Table B holds the same points as the rows below, measured another way and shuffled. Each row below is followed by which row of B it is.
In the rows, 128 means zero.
B:
0: [122 106 201 141  76 124 106 193  90 150 178 143 103 104 139 133 171 162
 153 196 161 124  87 113 147]
1: [183 111 150 144  44 124 113 204  81 202 100 127  76 109 151 114 182 147
 158 192 162 111  81 108 134]
2: [108  61 187 122  92 130 112 198  99 185 153 134  83 142 156 135 161 154
 118 199 168 127  85 172 128]
3: [153 122  88 156 124 154 121  94 148 120 104 115 132 167 130 104 127 155
 127 155 166 114 111 123 125]
4: [171 148 154 131  86  82  99 149  94 164 133 131 101  68 125 140 155 122
 149 103 118 136 120 102 148]
5: [100 135  86 106 159 115 129  62 172  71 138 109 169 148 108 143 104 129
 123 121 139 138 149 101 128]
6: [133 110 161 115  73  78 105 151  94 157 118 121  65  98 144 154 144 124
 112 114 139 133 161 109 137]
7: [148 149  96 148 154 120 105  88 160  94 153 134 166 130 113  93 126 143
 159 135 151 110 101 101 154]
8: [144 134 163 141  68 100 102 165  96 158 144 126  79 103 132 134 151 139
 146 146 154 123 125 103 146]
9: [154  99  97 141  83 127 106 131 143 129 104 114 114 148 145 110 153 155
 139 166 173 107 104 104 132]
10: [172 155 129 139  67  92 159 134  70 196  45 106  14 119 133 169 111  97
  99  64 122 130 216 108 125]
11: [150 104 117 153  93 157 107 140 153 113 137 121 144 162 140  92 157 174
 160 201 174 114  58 111 125]
12: [149 140 122 139 121 108 103 113 125 124 155 129 141  98 119 108 146 138
 145 138 152 119 115 107 151]
13: [128 140  95 133 161 132 111  82 172  70 152 123 168 148 113 102 126 140
 132 141 158 110 112 110 141]
14: [ 95 101 166 108 165 120 161 142 121 124 145 120 102 155 125 169 109 117
 120 144 141 132 161 121 119]
15: [176 150 120 147  71  79 110 137  85 186  76 119  60 102 139 144 139 106
 118  85 123 122 186 106 146]
16: [125 107  90 136 118 122 112 111 153 105 125 113 133 152 132 109 131 144
 119 161 156 115 120 107 135]
17: [141  68 142 154  77 165 112 182 138 138 130 119 105 175 160  94 157 181
 133 226 187 102  71 154 126]
18: [120 132  79 126 143 100 121  81 159  88 122 111 131 135 116 136 101 133
 120 102 142 122 160  91 142]
19: [ 96  85  82 130 185 156 104 102 172  79 150 125 179 137 135  93 135 145
 116 188 171 106  97 139 137]

[139 131 171 165 117 114 117 132 160 128 102 150 113  58 125 133 105 116
 151 155 145 164 158] | 2
[115 125 108 134 117 155 109 108 159 119 134 150 113 117 128 128 117 145
 179 118 147 142 134] | 16
[111 124 135 143 131 104  95 127 100 131 128 144 111 115  96 123 137 127
  94 147 174 168  70] | 8
[132 128 118 147 128 111 113 121  67 131  83 148 108  88  89 133 132 116
 120 144 169 156  60] | 6
[157 146  78 157 122  54 142 110  40 136  42 126 104 117  67 118 151  90
 134 126 188  96  90] | 10
[104 122 135 141 125 123  88 123 225 130 171 145 135 127 143 132 124 139
 136 129 123 140 166] | 11
[118 123 131 114 113 200 145  93 216 110 159 147 123 121 178 140  96 149
 187 112 157 135 190] | 19
[111 123 145 159 115 124 102 130 252 126 156 141 123  87 156 145 118 131
 195 142 155 150 212] | 17
[106 119 116 114 125 185 113 116 153 118 163 146 118 164 133 120 118 156
 153 108 141 143 130] | 13
[107 121 175 150 129  98  81 155 141 137 157 145 114 101 113 119 110 135
  82 169 161 176  86] | 0
[103 121 115 106 133 159 107 115 140 124 167 137 115 186 122 107 127 149
 117 115 145 155 123] | 7
[121 130 112 128 113 133 110 102 197 126 135 139 127 147 152 124 134 131
 185 107 141 121 179] | 3
[139 135  77 136 132  61 116 112  59 133  62 139 100 123  80 122 157 112
 110 131 174 146  75] | 15
[118 126 108 142 120 125 100 106 173 125 122 153 121 112 124 136 132 130
 146 122 142 142 135] | 9
[130 129 114 127 143  78 101 133  61 137 105 135 122 142  87 118 154 113
  55 137 146 175  40] | 4
[117 126  98 117 124 174 120 100 109 120 126 143 110 139 114 120 120 141
 167 112 147 139  97] | 18
[126 119 157 119 120 166 124 134 109 119 102 143 111 110  96 131  89 137
 141 155 117 117 122] | 14
[119 127 113 116 124 207 124 103 129 123 136 143 127 138 123 123 111 150
 151 107 116 123  94] | 5
[107 123 126 119 136 129 105 114 113 128 143 137 111 166 104 109 128 138
  95 130 162 164  90] | 12
[121 130 127 161 129  36  99 134 160 133 117 139 116 104 107 130 146 105
  71 140 167 149 116] | 1
